Below is a small trained network, with its code and all its weights. Each question gives an input and a class and asks what happens when units are switched off, that is, made to give their printed mean instead of their output.

import numpy as np


def w(rows, s, z=0):
    codes = np.array(rows[::2]) - 128.0
    scale = np.full(codes.shape[1], s)
    scale[-1] = z or s
    return codes * scale


def norm(h):
    return h / np.sqrt((h * h).mean(-1, keepdims=True) + 1e-5)


def f(y):
    return y / 2 * (1 + np.tanh(0.7978845608 * (y + 0.044715 * y**3)))


def log_softmax(a):
    a = a - a.max(-1, keepdims=True)
    return a - np.log(np.exp(a).sum(-1, keepdims=True))


def net(x, mask):
    res = np.array(x, float).reshape(1, 6) / 4 @ E
    u = 0
    for l in range(4):
        y = f(norm(res) @ A[l][:, :-1].T + A[l][:, -1])
        res = res + np.where(mask[u : u + 4], y, B[l][:, -1]) @ B[l][:, :-1]
        u += 4
    return log_softmax(norm(res)[-1] @ U[:, :-1].T + U[:, -1])


A, B = {}, {}
E = w([
[102,191,56,163,10,113,133],'x0',
[144,171,77,254,226,81,103],'x1',
[243,174,130,86,120,155,9],'x2',
[82,35,35,162,131,235,118],'x3',
[127,124,125,126,124,134,130],'x4',
[120,171,48,57,179,105,175],'x5',
],0.0024)
A[0] = w([
[228,122,108,114,129,153,77,2],'L0N1',
[174,172,140,85,130,104,1,42],'L0N2',
[110,71,241,228,63,118,51,87],'L0N3',
[129,162,212,140,115,41,199,103],'L0N4',
],0.005,0.0025)
B[0] = w([
[3,136,176,199,127,134,120,160],'L0N1',
[101,102,61,139,146,211,244,230],'L0N2',
[85,149,37,58,195,110,105,251],'L0N3',
[106,49,27,170,113,216,152,229],'L0N4',
],0.0065,0.0018)
A[1] = w([
[148,208,142,142,148,95,169,207],'L1N1',
[52,224,95,166,3,94,92,53],'L1N2',
[208,251,154,108,134,238,46,2],'L1N3',
[139,127,46,70,154,88,138,100],'L1N4',
],0.0047,0.00074)
B[1] = w([
[95,110,115,151,91,128,74,139],'L1N1',
[179,154,222,84,253,179,164,248],'L1N2',
[26,101,98,168,109,82,217,205],'L1N3',
[155,179,60,68,66,109,56,231],'L1N4',
],0.0065,0.0016)
A[2] = w([
[91,119,175,29,28,139,159,81],'L2N1',
[207,85,185,112,152,32,4,46],'L2N2',
[197,23,74,97,145,183,186,220],'L2N3',
[17,107,119,135,202,220,152,8],'L2N4',
],0.0039,0.0011)
B[2] = w([
[18,96,172,157,102,80,68,172],'L2N1',
[84,254,110,133,121,242,218,104],'L2N2',
[193,247,137,174,99,193,120,253],'L2N3',
[187,156,29,138,143,89,177,250],'L2N4',
],0.0044,0.0029)
A[3] = w([
[164,7,87,117,181,189,83,131],'L3N1',
[81,180,107,32,101,128,95,255],'L3N2',
[166,197,72,254,134,138,63,191],'L3N3',
[140,95,213,114,119,98,142,100],'L3N4',
],0.0044,0.0022)
B[3] = w([
[179,254,153,140,85,54,195,169],'L3N1',
[179,72,123,214,190,96,80,204],'L3N2',
[94,29,235,53,57,154,106,252],'L3N3',
[92,79,89,123,250,126,171,103],'L3N4',
],0.0048,0.0043)
U = w([
[143,124,121,121,115,183,146,254],'0',
[30,155,67,179,121,158,254,101],'1',
[178,213,207,100,204,157,162,89],'2',
[139,166,57,99,134,87,70,84],'3',
[175,137,144,132,36,176,136,106],'4',
[45,83,219,120,118,103,97,87],'5',
],0.0082,0.0046)

Each question gives the input, the list of numbers given to net, and the class t.
The units are the neurons (one row each of A and B). Each row of codes is followed by its name. A weight is (code - 128) times the scale printed after its matrix; where a second scale follows, it is the last column's (A, B and U).
mask holds one flag per neuron, layer by layer. A switched-off neuron (its flag False) gives its mean, the last column of its row in B, instead of its output. The means were averaged over made-up inputs and are rounded, as every weight is.
A unit's drop is (log p(t) with every unit on - log p(t) with that unit switched off) / (log p(t) with every unit on - log p(t) with every unit switched off).
The circuit of an input: a set's keep is (log p(t) with only the set's units on - log p(t) with every unit switched off) / (log p(t) with every unit on - log p(t) with every unit switched off). Starting from the 12 units with the biggest drops (on a tie, the unit counted first), units are removed one at a time, each time the one whose removal leaves the highest keep (on an exact tie, the one counted first), for as long as the keep stays at least 0.8.
circuit, biggest first: the units of the circuit, biggest drop first
unit that matters most: the unit with the biggest drop
top k neurons: the k neurons with the biggest drops, biggest first
input [-5,7,-4,1,-1,-4], class 5: circuit, biggest first : [L3N3, L0N2]
input [6,-8,-4,-7,-3,4], class 5: unit that matters most : L2N1
input [4,8,8,-8,-7,2], class 1: circuit, biggest first : [L1N3, L0N2]
input [5,-4,7,6,3,4], class 1: top 2 neurons : [L1N3, L0N3]
input [7,6,-4,-8,5,4], class 4: top 2 neurons : [L0N4, L0N1]
input [5,-5,3,0,2,5], class 2: top 2 neurons : [L1N2, L0N3]
input [8,6,6,1,-3,3], class 2: top 3 neurons : [L1N2, L0N4, L0N3]
input [6,3,-6,-1,-6,0], class 0: top 2 neurons : [L0N4, L1N3]
input [1,6,-5,0,4,3], class 5: circuit, biggest first : [L0N2, L3N3, L1N3]
input [-7,2,6,8,1,-2], class 4: circuit, biggest first : [L1N2, L3N1, L3N3]
input [6,-8,0,-3,-6,-1], class 5: top 3 neurons : [L2N1, L2N4, L0N1]
input [1,-5,3,4,0,-5], class 3: circuit, biggest first : [L0N3, L3N3, L0N4]
input [8,-5,6,4,2,-8], class 2: circuit, biggest first : [L1N2, L0N4]
input [2,-1,1,-7,5,-8], class 3: circuit, biggest first : [L0N3]
input [-3,-7,5,5,6,7], class 3: top 3 neurons : [L3N3, L0N4, L3N2]
input [-2,8,-2,6,7,8], class 3: circuit, biggest first : [L0N4, L0N2, L1N4]
input [-6,-2,-1,3,-4,4], class 2: circuit, biggest first : [L0N3, L0N4, L3N3]
input [-3,-8,-6,1,-6,2], class 5: circuit, biggest first : [L2N1, L0N2]
input [-4,5,8,6,-2,-7], class 1: top 3 neurons : [L1N3, L0N1, L0N2]
input [5,2,7,-1,-3,6], class 1: top 2 neurons : [L1N3, L0N3]
input [8,5,-7,-5,5,-4], class 2: top 4 neurons : [L1N2, L0N2, L1N3, L2N1]
input [-6,-4,3,5,-4,2], class 2: unit that matters most : L0N4
input [-2,1,-4,-2,-8,3], class 0: top 2 neurons : [L0N4, L2N3]
input [8,-7,-7,-5,2,-2], class 2: top 4 neurons : [L1N2, L0N2, L1N3, L3N3]
input [-3,-5,5,1,-2,8], class 3: circuit, biggest first : [L3N3, L3N2, L1N2]
